Below is a small trained network, with its code and all its weights. Each question gives an input and a class and asks what happens when units are switched off, that is, made to give their printed mean instead of their output.

import numpy as np


def w(rows, s, z=0):
    codes = np.array(rows[::2]) - 128.0
    scale = np.full(codes.shape[1], s)
    scale[-1] = z or s
    return codes * scale


def norm(h):
    return h / np.sqrt((h * h).mean(-1, keepdims=True) + 1e-5)


def f(y):
    return y / 2 * (1 + np.tanh(0.7978845608 * (y + 0.044715 * y**3)))


def log_softmax(a):
    a = a - a.max(-1, keepdims=True)
    return a - np.log(np.exp(a).sum(-1, keepdims=True))


def net(x, mask):
    res = np.array(x, float).reshape(1, 6) / 4 @ E
    u = 0
    for l in range(2):
        y = f(norm(res) @ A[l][:, :-1].T + A[l][:, -1])
        res = res + np.where(mask[u : u + 6], y, B[l][:, -1]) @ B[l][:, :-1]
        u += 6
    return log_softmax(norm(res)[-1] @ U[:, :-1].T + U[:, -1])


A, B = {}, {}
E = w([
[132,133,107,196,75,124,199,126],'x0',
[99,44,218,145,124,83,135,219],'x1',
[90,191,227,143,110,220,183,125],'x2',
[66,7,63,15,172,106,133,189],'x3',
[243,103,102,42,165,253,90,106],'x4',
[198,95,216,53,187,198,221,41],'x5',
],0.0041)
A[0] = w([
[128,94,95,117,155,40,222,37,141],'0.n0',
[189,56,127,113,122,200,95,215,152],'0.n1',
[132,176,26,161,91,154,117,135,6],'0.n2',
[153,89,125,187,127,25,125,107,56],'0.n3',
[114,96,100,134,96,125,234,93,151],'0.n4',
[176,69,46,30,162,135,2,120,77],'0.n5',
],0.0093,0.0012)
B[0] = w([
[92,151,172,143,152,226,103,223,181],'0.n0',
[133,137,89,124,241,79,171,213,190],'0.n1',
[188,184,114,145,68,139,18,169,182],'0.n2',
[115,174,21,138,51,60,126,106,188],'0.n3',
[147,68,98,88,192,208,135,127,161],'0.n4',
[91,99,159,114,213,255,210,229,255],'0.n5',
],0.0069,0.0073)
A[1] = w([
[143,129,146,33,191,112,91,59,216],'1.n0',
[159,42,144,108,122,138,165,122,115],'1.n1',
[119,42,103,132,105,168,130,143,38],'1.n2',
[99,122,105,182,105,67,155,131,30],'1.n3',
[138,110,115,145,135,3,146,90,7],'1.n4',
[219,132,224,159,139,183,126,26,79],'1.n5',
],0.011,0.0016)
B[1] = w([
[76,157,158,169,40,99,115,134,154],'1.n0',
[150,158,91,157,183,87,98,195,176],'1.n1',
[170,130,180,111,148,151,150,134,175],'1.n2',
[102,93,202,135,82,101,145,137,227],'1.n3',
[182,127,140,128,210,14,143,169,190],'1.n4',
[126,174,70,80,141,118,255,22,252],'1.n5',
],0.012,0.0044)
U = w([
[50,83,173,149,47,150,133,134,58],'0',
[127,104,136,102,229,218,168,233,217],'1',
[174,68,163,121,146,127,68,72,13],'2',
[156,203,77,187,49,148,32,149,138],'3',
[148,195,100,105,127,157,212,29,209],'4',
[140,50,139,97,126,135,55,59,3],'5',
[124,106,173,167,104,2,119,175,204],'6',
],0.0096,0.0034)

Each question gives the input, the list of numbers given to net, and the class t.
The units are the neurons (one row each of A and B). Each row of codes is followed by its name. A weight is (code - 128) times the scale printed after its matrix; where a second scale follows, it is the last column's (A, B and U).
mask holds one flag per neuron, layer by layer. A switched-off neuron (its flag False) gives its mean, the last column of its row in B, instead of its output. The means were averaged over made-up inputs and are rounded, as every weight is.
A unit's drop is (log p(t) with every unit on - log p(t) with that unit switched off) / (log p(t) with every unit on - log p(t) with every unit switched off).
The circuit of an input: a set's keep is (log p(t) with only the set's units on - log p(t) with every unit switched off) / (log p(t) with every unit on - log p(t) with every unit switched off). Starting from all 12 units, units are removed one at a time, each time the one whose removal leaves the highest keep (on an exact tie, the one counted first), for as long as the keep stays at least 0.8.
circuit, biggest first: the units of the circuit, biggest drop first
k most important neurons: the k neurons with the biggest drops, biggest first
k most important neurons of layer l: the k neurons of layer l with the biggest drops, biggest first
drop when u is switched off: that unit's drop, to one decimal
input [-7,1,5,-7,-6,0], class 4: most important neuron -> (1.n5)
input [6,2,0,6,-7,-1], class 0: circuit, biggest first -> (0.n0 0.n5 0.n1 1.n4)
input [3,3,8,-2,-4,-6], class 0: circuit, biggest first -> (0.n1 1.n4)
input [3,-6,-8,2,-5,-4], class 3: 2 most important neurons -> (0.n2 0.n0)
input [5,2,0,-4,5,1], class 4: 2 most important neurons -> (0.n5 1.n5)
input [1,-5,7,-1,-7,-7], class 3: 4 most important neurons -> (0.n2 0.n1 1.n4 1.n5)
input [-7,8,8,-7,5,-3], class 4: circuit, biggest first -> (0.n5 1.n5)
input [-1,2,5,-1,-5,0], class 6: 4 most important neurons -> (0.n5 0.n0 1.n5 0.n2)
input [-2,-2,-3,5,-7,-1], class 0: 2 most important neurons -> (0.n0 0.n3)
input [3,-2,8,-4,-3,-7], class 3: 2 most important neurons -> (0.n2 1.n5)
input [-8,7,8,7,-2,4], class 6: 2 most important neurons of layer 0 -> (0.n5 0.n0)
input [-4,3,0,6,-5,-1], class 6: 2 most important neurons -> (0.n5 0.n4)
input [4,2,6,-1,3,1], class 4: 2 most important neurons -> (0.n5 1.n5)
input [8,-2,6,2,8,7], class 4: 3 most important neurons -> (1.n5 0.n5 1.n0)
input [-8,1,5,0,-4,-6], class 0: 2 most important neurons -> (0.n1 0.n3)
input [-2,-7,-7,-5,4,-2], class 1: circuit, biggest first -> (0.n5)
input [7,3,-4,-6,-8,5], class 0: 3 most important neurons -> (0.n0 0.n4 0.n1)
input [8,-6,8,5,8,-7], class 3: 3 most important neurons of layer 0 -> (0.n2 0.n5 0.n0)
input [-5,-5,1,-7,-5,-4], class 3: 2 most important neurons of layer 0 -> (0.n2 0.n1)
input [5,3,7,-4,6,7], class 4: circuit, biggest first -> (1.n5)
input [-3,-5,7,-1,7,4], class 4: drop when 1.n5 is switched off -> 0.1
input [-1,5,5,-8,4,-5], class 4: drop when 1.n5 is switched off -> 0.2
input [6,3,1,-5,6,3], class 4: drop when 1.n5 is switched off -> 0.4
